Below is a small trained network, with its code and all its weights. Each question gives an input and a target symbol and asks what happens when units are switched off, that is, made to give their printed mean instead of their output.

import numpy as np


def w(rows, s, z=0):
    codes = np.array(rows[::2]) - 128.0
    scale = np.full(codes.shape[1], s)
    scale[-1] = z or s
    return codes * scale


def softmax(a):
    e = np.exp(a - a.max(-1, keepdims=True))
    return e / e.sum(-1, keepdims=True)


def log_softmax(a):
    a = a - a.max(-1, keepdims=True)
    return a - np.log(np.exp(a).sum(-1, keepdims=True))


def net(x, mask):
    ids = ['αβγδεζηθλμξπστφψ'.index(c) for c in x.split()]
    T = len(ids)
    res = E[ids] + P[:T]
    u = 0
    for l in range(3):
        r = res
        for j in range(2):
            rows = slice(2 * j, 2 * j + 2)
            q, k, v = (r @ M[l][rows].T for M in (Q, K, V))
            z = softmax(np.where(np.tri(T) > 0, q @ k.T / 2**0.5, -1e9)) @ v
            o = O[l][rows]
            res = res + np.where(mask[u + j], z, o[:, -1]) @ o[:, :-1]
        u += 2
    return log_softmax(res[-1] @ U[:, :-1].T + U[:, -1])


Q, K, V, O = {}, {}, {}, {}
E = w([
[81,145,127,135,168,109],'α',
[113,144,127,172,182,178],'β',
[195,122,122,158,94,180],'γ',
[129,162,131,146,115,68],'δ',
[140,139,154,106,181,96],'ε',
[157,104,149,76,115,120],'ζ',
[71,131,177,96,9,158],'η',
[115,8,128,62,180,155],'θ',
[111,115,151,89,162,196],'λ',
[216,35,117,126,160,169],'μ',
[124,75,140,148,132,133],'ξ',
[169,125,119,160,157,68],'π',
[120,114,69,250,94,100],'σ',
[89,50,116,62,75,133],'τ',
[110,58,112,134,136,92],'φ',
[177,70,75,122,69,73],'ψ',
],0.023)
P = w([
[128,186,142,124,141,100],'0',
[137,213,81,101,147,142],'1',
[101,85,252,201,115,156],'2',
[130,160,143,101,119,105],'3',
[146,199,46,84,131,147],'4',
[108,45,217,183,122,121],'5',
[124,147,142,87,93,113],'6',
[136,185,35,76,118,177],'7',
[111,11,198,157,99,90],'8',
[128,126,142,74,66,118],'9',
[125,169,24,78,96,207],'10',
[126,12,198,175,139,34],'11',
],0.013)
Q[0] = w([
[200,119,221,166,52,52],'L0H1',
[52,222,54,43,207,69],'L0H1',
[102,169,8,113,193,212],'L0H2',
[121,98,2,91,118,62],'L0H2',
],0.0099)
K[0] = w([
[225,180,150,173,78,71],'L0H1',
[43,136,183,9,179,85],'L0H1',
[99,130,97,142,117,175],'L0H2',
[88,131,62,128,88,132],'L0H2',
],0.014)
V[0] = w([
[63,147,155,46,173,104],'L0H1',
[252,210,190,150,109,33],'L0H1',
[172,52,230,213,89,86],'L0H2',
[177,189,50,149,108,213],'L0H2',
],0.0036)
O[0] = w([
[88,190,120,114,185,34,7],'L0H1',
[193,137,170,143,71,74,74],'L0H1',
[1,126,88,155,168,219,213],'L0H2',
[87,127,77,102,155,55,67],'L0H2',
],0.0095,0.0016)
Q[1] = w([
[113,115,6,95,108,129],'L1H1',
[190,165,107,158,169,134],'L1H1',
[37,93,221,215,107,81],'L1H2',
[215,170,44,66,182,178],'L1H2',
],0.011)
K[1] = w([
[136,143,98,61,120,130],'L1H1',
[174,161,79,140,185,155],'L1H1',
[53,213,121,149,212,70],'L1H2',
[171,148,111,157,68,247],'L1H2',
],0.013)
V[1] = w([
[92,130,112,61,72,97],'L1H1',
[196,132,71,139,188,198],'L1H1',
[33,139,123,145,199,3],'L1H2',
[92,137,148,129,152,73],'L1H2',
],0.0064)
O[1] = w([
[133,142,2,161,153,198,160],'L1H1',
[137,156,58,163,128,125,31],'L1H1',
[54,135,108,143,139,42,253],'L1H2',
[86,92,134,106,123,152,156],'L1H2',
],0.0081,0.00044)
Q[2] = w([
[175,134,134,170,82,138],'L2H1',
[59,140,213,197,116,144],'L2H1',
[72,62,252,157,180,154],'L2H2',
[98,175,157,92,38,177],'L2H2',
],0.011)
K[2] = w([
[165,132,116,197,99,108],'L2H1',
[123,227,167,191,203,51],'L2H1',
[139,207,245,87,254,56],'L2H2',
[115,165,125,90,57,170],'L2H2',
],0.0081)
V[2] = w([
[161,233,212,243,199,135],'L2H1',
[55,255,151,131,23,156],'L2H1',
[100,213,200,77,238,163],'L2H2',
[124,135,144,10,101,147],'L2H2',
],0.0079)
O[2] = w([
[196,193,118,215,51,129,43],'L2H1',
[85,183,134,58,21,136,3],'L2H1',
[65,183,243,122,252,196,78],'L2H2',
[145,111,152,1,110,104,93],'L2H2',
],0.0084,0.003)
U = w([
[14,212,42,119,147,111,82],'α',
[112,206,54,175,146,255,135],'β',
[200,187,87,118,85,233,167],'γ',
[133,156,136,105,60,63,121],'δ',
[205,146,184,89,157,74,98],'ε',
[218,107,200,43,100,114,87],'ζ',
[79,170,69,67,44,220,150],'η',
[134,98,70,142,223,145,42],'θ',
[133,168,113,92,137,245,112],'λ',
[231,108,120,164,167,163,111],'μ',
[100,57,173,193,76,191,254],'ξ',
[201,98,162,159,126,39,85],'π',
[66,148,3,193,90,211,136],'σ',
[79,98,88,45,115,143,50],'τ',
[65,33,152,187,109,108,185],'φ',
[162,95,74,95,88,87,111],'ψ',
],0.0073,0.0088)

Each question gives the input, a string of symbols that net reads in full, and the target symbol t.
The units are the heads (2 rows each of Q, K, V and O). Each row of codes is followed by its name. A weight is (code - 128) times the scale printed after its matrix; where a second scale follows, it is the last column's (O and U).
mask holds one flag per head, layer by layer. A switched-off head (its flag False) gives its mean, the last column of its rows in O, instead of its output. The means were averaged over made-up inputs and are rounded, as every weight is.
A unit's drop is (log p(t) with every unit on - log p(t) with that unit switched off) / (log p(t) with every unit on - log p(t) with every unit switched off).
The circuit of an input: a set's keep is (log p(t) with only the set's units on - log p(t) with every unit switched off) / (log p(t) with every unit on - log p(t) with every unit switched off). Starting from all 6 units, units are removed one at a time, each time the one whose removal leaves the highest keep (on an exact tie, the one counted first), for as long as the keep stays at least 0.8.
circuit, biggest first: the units of the circuit, biggest drop first
unit that matters most: the unit with the biggest drop
which heads matter: for each layer, one digit per head in row order, 1 if its drop is at least 0.15 and else 0, layers parted by /
input θ ψ α γ ψ ψ α α, target ψ: circuit, biggest first -> [L2H2 L0H2]
input α α ψ β μ, target μ: circuit, biggest first -> [L1H2 L2H1]
input λ ε ψ α α θ α α, target θ: which heads matter -> 10 / 00 / 10
input λ φ ψ α ε ζ φ φ, target ψ: circuit, biggest first -> [L2H2 L0H2]
input ε ξ α α π γ φ θ λ ψ ζ, target ψ: which heads matter -> 00 / 00 / 11
input ψ ζ ψ δ β ε ξ α ξ η λ, target η: circuit, biggest first -> [L2H1 L0H2]
input α ξ δ λ γ ξ γ β, target γ: circuit, biggest first -> [L1H2 L2H1 L0H2]
input β α α ψ μ τ ψ δ ε η α, target η: which heads matter -> 00 / 11 / 11
input ψ ψ α ε π, target ψ: unit that matters most -> L2H2
input σ ε φ γ δ θ δ α ξ ε ζ ψ, target ξ: which heads matter -> 11 / 00 / 11
input α α ξ α η θ θ α α τ, target τ: circuit, biggest first -> [L2H1 L1H1]
input γ α θ π α π δ, target δ: which heads matter -> 10 / 01 / 10
input θ π α α β μ ψ π, target ψ: which heads matter -> 00 / 11 / 01
input η λ θ α α β φ τ φ ζ α, target τ: circuit, biggest first -> [L2H1 L2H2]
input σ ξ ξ ψ α ζ α β, target ψ: circuit, biggest first -> [L2H2 L0H2 L1H1]
input β θ ψ σ θ α β β, target θ: circuit, biggest first -> [L2H1 L0H2]
input ε τ γ α π α φ δ η γ, target γ: circuit, biggest first -> [L1H2 L0H1]
input α ξ δ φ ψ δ β η γ τ, target τ: which heads matter -> 00 / 00 / 10
input β θ δ λ β α α β, target θ: circuit, biggest first -> [L0H2 L2H1]
input ψ γ α η ψ φ γ ε, target γ: which heads matter -> 10 / 01 / 00
input μ φ π ε θ θ π λ δ τ λ, target τ: circuit, biggest first -> [L2H1 L2H2]
input α α ψ δ φ π β ψ μ λ, target λ: circuit, biggest first -> [L2H2 L1H2 L0H1]
input α δ ψ μ ε λ ξ θ η μ σ π, target ξ: unit that matters most -> L0H2
input λ μ θ α τ σ π, target π: unit that matters most -> L0H1
input γ θ δ π τ δ φ τ ξ α, target α: circuit, biggest first -> [L0H1 L1H2]
input θ β θ β δ ψ ξ φ μ ψ β ζ, target ξ: which heads matter -> 01 / 00 / 11
input μ π σ ψ δ, target ψ: circuit, biggest first -> [L2H2 L1H1]
input α τ μ ζ α ψ γ α, target γ: which heads matter -> 11 / 01 / 00
input φ γ ζ α θ ξ λ ε α γ, target γ: which heads matter -> 00 / 01 / 00
